Small tables with named rows and columns. After each table, cells are looked up by row and column.

Table sug
|  | detuga | risekin |
|---|---|---|
| kapudo | 218 | 89 |
| zubabu | 231 | 195 |
| rebupa | 217 | 164 |
| laz | 93 | 53 |

What is the detuga of laz in sug?
93
What is the risekin of zubabu in sug?
195
What is the detuga of kapudo in sug?
218
What is the risekin of kapudo in sug?
89
What is the detuga of zubabu in sug?
231
What is the detuga of rebupa in sug?
217
What is the risekin of laz in sug?
53
What is the risekin of rebupa in sug?
164

bor =
        vokud  dusasiv  rupunu    maz  duvis
teg     5.638    3.801   4.792  5.014  2.168
dupebu  8.101    5.743   4.393  3.030  3.728
mopig   4.871    5.755   5.863  4.989  6.677
fevo    5.367    4.233   5.305  4.052  5.727
pud     7.982    6.396   6.717  4.479  4.579
gobon   5.877    6.255   5.035  3.847  4.931
rov     6.134    4.587   6.104  3.530  5.633
rekog   6.196    6.223   7.206  4.973  4.473
figom   5.675    5.285   6.253  6.356  5.568

What is the vokud of pud in bor?
7.982
What is the dusasiv of rekog in bor?
6.223
What is the maz of fevo in bor?
4.052
What is the maz of figom in bor?
6.356
What is the rupunu of figom in bor?
6.253
What is the maz of rekog in bor?
4.973
What is the duvis of dupebu in bor?
3.728
What is the duvis of rekog in bor?
4.473
What is the vokud of dupebu in bor?
8.101
What is the duvis of mopig in bor?
6.677
What is the vokud of fevo in bor?
5.367
What is the dusasiv of dupebu in bor?
5.743
What is the vokud of mopig in bor?
4.871
What is the vokud of teg in bor?
5.638
What is the dusasiv of gobon in bor?
6.255
What is the maz of gobon in bor?
3.847
What is the rupunu of rekog in bor?
7.206
What is the rupunu of dupebu in bor?
4.393

goba
|  | makunib | parilal | pog | sakevob | perapas | vumonu | bese | zilefog | zeg | vigis |
|---|---|---|---|---|---|---|---|---|---|---|
| sizo | 110 | 107 | 91 | 43 | 105 | 69 | 85 | 122 | 123 | 78 |
| zusu | 117 | 69 | 96 | 37 | 106 | 66 | 151 | 103 | 76 | 63 |
| lekude | 58 | 88 | 111 | 63 | 98 | 129 | 130 | 107 | 136 | 143 |
| lamiga | 101 | 39 | 80 | 131 | 125 | 128 | 167 | 60 | 135 | 195 |
| beriki | 58 | 107 | 121 | 63 | 78 | 122 | 103 | 120 | 145 | 151 |
| puzede | 126 | 94 | 83 | 57 | 111 | 62 | 94 | 109 | 117 | 84 |
| dabelik | 126 | 96 | 70 | 124 | 115 | 88 | 69 | 93 | 170 | 174 |
| dadas | 154 | 72 | 75 | 40 | 119 | 32 | 127 | 102 | 72 | 37 |
| kota | 89 | 144 | 109 | 65 | 72 | 86 | 34 | 139 | 169 | 140 |

What is the makunib of puzede in goba? 126
What is the vigis of lekude in goba? 143
What is the bese of dabelik in goba? 69
What is the bese of beriki in goba? 103
What is the sakevob of kota in goba? 65
What is the pog of beriki in goba? 121
What is the zilefog of beriki in goba? 120
What is the bese of puzede in goba? 94
What is the vigis of dabelik in goba? 174
What is the sakevob of sizo in goba? 43
What is the zeg of lekude in goba? 136
What is the pog of zusu in goba? 96
What is the vumonu of dabelik in goba? 88
What is the zilefog of sizo in goba? 122
What is the pog of lekude in goba? 111
What is the makunib of lamiga in goba? 101
What is the bese of zusu in goba? 151
What is the sakevob of puzede in goba? 57
What is the pog of sizo in goba? 91
What is the sakevob of dadas in goba? 40

